Below are the code and all the weights of a small trained network. Each question names an input and a target symbol and asks about switching units off, where a switched-off unit gives its printed mean instead of its output.

import numpy as np


def w(rows, s, z=0):
    codes = np.array(rows[::2]) - 128.0
    scale = np.full(codes.shape[1], s)
    scale[-1] = z or s
    return codes * scale


def f(y):
    return y / 2 * (1 + np.tanh(0.7978845608 * (y + 0.044715 * y**3)))


def softmax(a):
    e = np.exp(a - a.max(-1, keepdims=True))
    return e / e.sum(-1, keepdims=True)


def log_softmax(a):
    a = a - a.max(-1, keepdims=True)
    return a - np.log(np.exp(a).sum(-1, keepdims=True))


def net(x, mask):
    ids = ['βγδεζλμτψω'.index(c) for c in x.split()]
    T = len(ids)
    res = E[ids] + P[:T]
    u = 0
    for l in range(2):
        r = res
        for j in range(3):
            rows = slice(3 * j, 3 * j + 3)
            q, k, v = (r @ M[l][rows].T for M in (Q, K, V))
            z = softmax(np.where(np.tri(T) > 0, q @ k.T / 3**0.5, -1e9)) @ v
            o = O[l][rows]
            res = res + np.where(mask[u + j], z, o[:, -1]) @ o[:, :-1]
        u += 3
        y = f(res @ A[l][:, :-1].T + A[l][:, -1])
        res = res + np.where(mask[u : u + 4], y, B[l][:, -1]) @ B[l][:, :-1]
        u += 4
    return log_softmax(res[-1] @ U[:, :-1].T + U[:, -1])


Q, K, V, O, A, B = {}, {}, {}, {}, {}, {}
E = w([
[183,223,153,164,90,129],'β',
[166,193,135,137,147,27],'γ',
[129,148,141,18,138,85],'δ',
[36,126,209,117,173,62],'ε',
[134,163,140,17,112,166],'ζ',
[81,162,134,172,156,38],'λ',
[39,149,154,198,235,230],'μ',
[163,173,223,107,153,119],'τ',
[73,249,132,74,151,14],'ψ',
[128,36,217,176,119,77],'ω',
],0.016)
P = w([
[254,121,121,154,80,18],'0',
[157,125,128,105,209,124],'1',
[147,142,145,120,209,105],'2',
[131,145,159,138,184,102],'3',
[119,163,163,153,166,94],'4',
[114,162,180,167,144,98],'5',
[102,169,192,178,135,94],'6',
[91,182,197,192,119,87],'7',
[71,173,210,200,107,86],'8',
[54,176,221,205,81,90],'9',
[53,199,217,229,69,79],'10',
[33,207,202,219,66,75],'11',
],0.0077)
Q[0] = w([
[164,67,12,145,86,158],'0.h1',
[238,89,68,166,50,183],'0.h1',
[254,131,139,159,128,186],'0.h1',
[100,21,53,146,80,221],'0.h2',
[129,185,141,203,146,126],'0.h2',
[86,78,76,199,116,141],'0.h2',
[178,5,44,135,81,137],'0.h3',
[106,39,54,122,93,182],'0.h3',
[160,212,95,177,155,117],'0.h3',
],0.0087)
K[0] = w([
[177,121,2,81,189,93],'0.h1',
[204,106,85,57,163,112],'0.h1',
[198,121,149,121,134,167],'0.h1',
[97,81,137,116,171,118],'0.h2',
[84,128,79,165,104,50],'0.h2',
[216,125,151,99,163,166],'0.h2',
[170,56,45,148,175,151],'0.h3',
[163,40,77,124,153,100],'0.h3',
[61,121,228,67,59,137],'0.h3',
],0.0096)
V[0] = w([
[231,96,85,150,108,75],'0.h1',
[181,113,162,209,142,164],'0.h1',
[117,71,169,177,122,190],'0.h1',
[133,225,134,156,78,92],'0.h2',
[97,108,4,108,77,123],'0.h2',
[29,138,133,106,121,96],'0.h2',
[139,142,99,135,95,149],'0.h3',
[78,205,255,78,92,190],'0.h3',
[233,22,185,111,137,123],'0.h3',
],0.0089)
O[0] = w([
[74,111,94,130,56,135,69],'0.h1',
[150,89,86,254,130,151,164],'0.h1',
[124,152,139,155,147,107,135],'0.h1',
[176,35,180,139,70,167,249],'0.h2',
[56,111,116,87,173,90,45],'0.h2',
[174,85,133,133,173,72,131],'0.h2',
[115,136,79,130,113,168,104],'0.h3',
[153,76,194,84,119,164,228],'0.h3',
[103,247,170,120,105,82,67],'0.h3',
],0.0099,0.012)
A[0] = w([
[246,41,97,207,167,157,1],'0.n1',
[93,167,132,193,142,139,2],'0.n2',
[122,181,235,141,3,46,33],'0.n3',
[214,191,129,70,128,158,85],'0.n4',
],0.0057,0.0023)
B[0] = w([
[39,98,121,88,165,147,254],'0.n1',
[85,183,152,1,43,183,126],'0.n2',
[122,120,147,74,127,144,177],'0.n3',
[159,117,168,145,206,77,146],'0.n4',
],0.0091,0.017)
Q[1] = w([
[127,149,126,106,127,124],'1.h1',
[127,157,119,116,126,141],'1.h1',
[89,158,68,112,111,118],'1.h1',
[132,129,140,155,122,142],'1.h2',
[108,127,110,120,141,137],'1.h2',
[153,123,253,134,124,145],'1.h2',
[80,71,219,131,124,142],'1.h3',
[149,125,143,143,157,98],'1.h3',
[85,122,120,133,91,127],'1.h3',
],0.016)
K[1] = w([
[144,163,94,146,108,179],'1.h1',
[72,133,140,76,173,42],'1.h1',
[130,171,2,75,135,89],'1.h1',
[145,94,123,84,127,104],'1.h2',
[129,154,152,143,98,194],'1.h2',
[109,89,152,136,83,42],'1.h2',
[125,127,133,92,62,89],'1.h3',
[97,159,108,125,74,192],'1.h3',
[172,147,119,129,146,105],'1.h3',
],0.01)
V[1] = w([
[204,104,153,133,161,72],'1.h1',
[164,191,91,148,134,160],'1.h1',
[100,213,138,220,146,148],'1.h1',
[208,157,79,44,155,236],'1.h2',
[128,83,152,115,102,149],'1.h2',
[161,138,164,168,186,231],'1.h2',
[123,179,110,101,92,171],'1.h3',
[175,214,165,104,126,110],'1.h3',
[2,161,112,74,149,131],'1.h3',
],0.011)
O[1] = w([
[73,132,160,82,109,74,195],'1.h1',
[150,45,83,109,122,168,2],'1.h1',
[137,169,159,193,158,151,35],'1.h1',
[148,94,164,64,193,189,87],'1.h2',
[151,120,118,154,143,89,223],'1.h2',
[203,163,172,103,149,48,105],'1.h2',
[171,113,254,138,92,194,166],'1.h3',
[127,214,20,58,75,145,208],'1.h3',
[16,162,144,150,137,231,21],'1.h3',
],0.0074,0.015)
A[1] = w([
[224,162,199,194,220,154,3],'1.n1',
[109,177,95,117,120,109,31],'1.n2',
[255,85,180,155,177,89,174],'1.n3',
[71,95,110,134,142,67,214],'1.n4',
],0.0066,0.0037)
B[1] = w([
[136,156,82,88,96,86,179],'1.n1',
[14,154,153,128,148,73,127],'1.n2',
[60,134,81,174,181,255,254],'1.n3',
[137,144,254,126,136,92,156],'1.n4',
],0.0084,0.021)
U = w([
[178,81,158,158,75,152,250],'β',
[93,132,97,179,54,136,22],'γ',
[70,131,95,85,122,160,7],'δ',
[109,187,161,163,197,118,254],'ε',
[197,138,111,83,136,120,148],'ζ',
[109,125,75,149,114,66,217],'λ',
[201,163,205,202,155,189,86],'μ',
[164,213,254,98,142,136,97],'τ',
[69,25,74,81,168,111,50],'ψ',
[107,156,164,223,90,91,107],'ω',
],0.0053,0.0048)

Each question gives the input, a string of symbols that net reads in full, and the target symbol t.
The units are the heads (3 rows each of Q, K, V and O) and the neurons (one row each of A and B). Each row of codes is followed by its name. A weight is (code - 128) times the scale printed after its matrix; where a second scale follows, it is the last column's (O, A, B and U).
mask holds one flag per unit, layer by layer, with each layer's heads first. A switched-off unit (its flag False) gives its mean, the last column of its rows in O or B, instead of its output. The means were averaged over made-up inputs and are rounded, as every weight is.
A unit's drop is (log p(t) with every unit on - log p(t) with that unit switched off) / (log p(t) with every unit on - log p(t) with every unit switched off).
The circuit of an input: a set's keep is (log p(t) with only the set's units on - log p(t) with every unit switched off) / (log p(t) with every unit on - log p(t) with every unit switched off). Starting from the 12 units with the biggest drops (on a tie, the unit counted first), units are removed one at a time, each time the one whose removal leaves the highest keep (on an exact tie, the one counted first), for as long as the keep stays at least 0.8.
units of the circuit, in order: the units of the circuit, biggest drop first
k most important neurons: the k neurons with the biggest drops, biggest first
k most important neurons of layer l: the k neurons of layer l with the biggest drops, biggest first
heads that matter: for each layer, one digit per head in row order, 1 if its drop is at least 0.15 and else 0, layers parted by /
input β γ β β β μ, target μ: units of the circuit, in order : 0.h1; 1.h1
input τ μ τ β, target ζ: 2 most important neurons of layer 0 : 0.n1; 0.n4
input γ ω μ μ ε ψ ψ δ, target ψ: units of the circuit, in order : 0.h3; 0.n1
input ψ γ β β ω τ ψ δ δ, target ψ: units of the circuit, in order : 0.h3; 1.h3
input τ τ ψ τ λ, target ζ: units of the circuit, in order : 0.h3; 1.h3; 0.n1
input ζ β ω τ ψ ζ λ ψ ε ε ζ, target τ: units of the circuit, in order : 0.h1; 1.h1; 1.n3
input τ λ δ, target ζ: units of the circuit, in order : 0.h3; 0.n1; 1.h3
input γ ζ γ ζ β β μ ζ ψ ω ψ, target β: 2 most important neurons of layer 0 : 0.n4; 0.n1
input ε ω β β δ ε, target τ: 2 most important neurons : 1.n4; 1.n3
input ζ δ ε β τ λ β, target τ: units of the circuit, in order : 0.h3; 0.h1; 1.h3; 1.n3
input ε μ ζ ψ ω, target λ: units of the circuit, in order : 1.h3; 0.h3; 0.n1; 1.h2
input μ μ γ γ ψ λ μ γ γ, target ε: most important neuron of layer 1 : 1.n4
input μ γ β β τ ψ β μ γ, target ε: 2 most important neurons of layer 1 : 1.n3; 1.n1
input μ β ψ τ λ ω τ τ, target ε: 2 most important neurons of layer 0 : 0.n4; 0.n2
input μ γ β γ τ ζ ε τ β λ, target τ: 2 most important neurons : 1.n4; 0.n4
input ζ β ω ω, target ω: heads that matter : 100 / 010
input β β μ, target μ: units of the circuit, in order : 0.h1; 1.h1; 0.h2
input μ ψ β, target ε: heads that matter : 000 / 011
input ε γ ψ ω ζ ψ ω β λ, target λ: heads that matter : 011 / 011
input τ τ ζ ε β τ β μ γ, target ζ: 3 most important neurons of layer 0 : 0.n1; 0.n4; 0.n3
input ψ γ λ μ β ψ, target ψ: units of the circuit, in order : 0.h3; 1.h3
input μ ε μ γ μ, target ε: heads that matter : 100 / 001
input λ β β λ ψ ψ γ γ τ γ, target ω: most important neuron : 1.n4
input ψ δ β μ ψ β ε, target ψ: heads that matter : 111 / 011
input β τ γ ε ω ω β μ ω, target μ: units of the circuit, in order : 0.h1; 1.n3; 1.h3
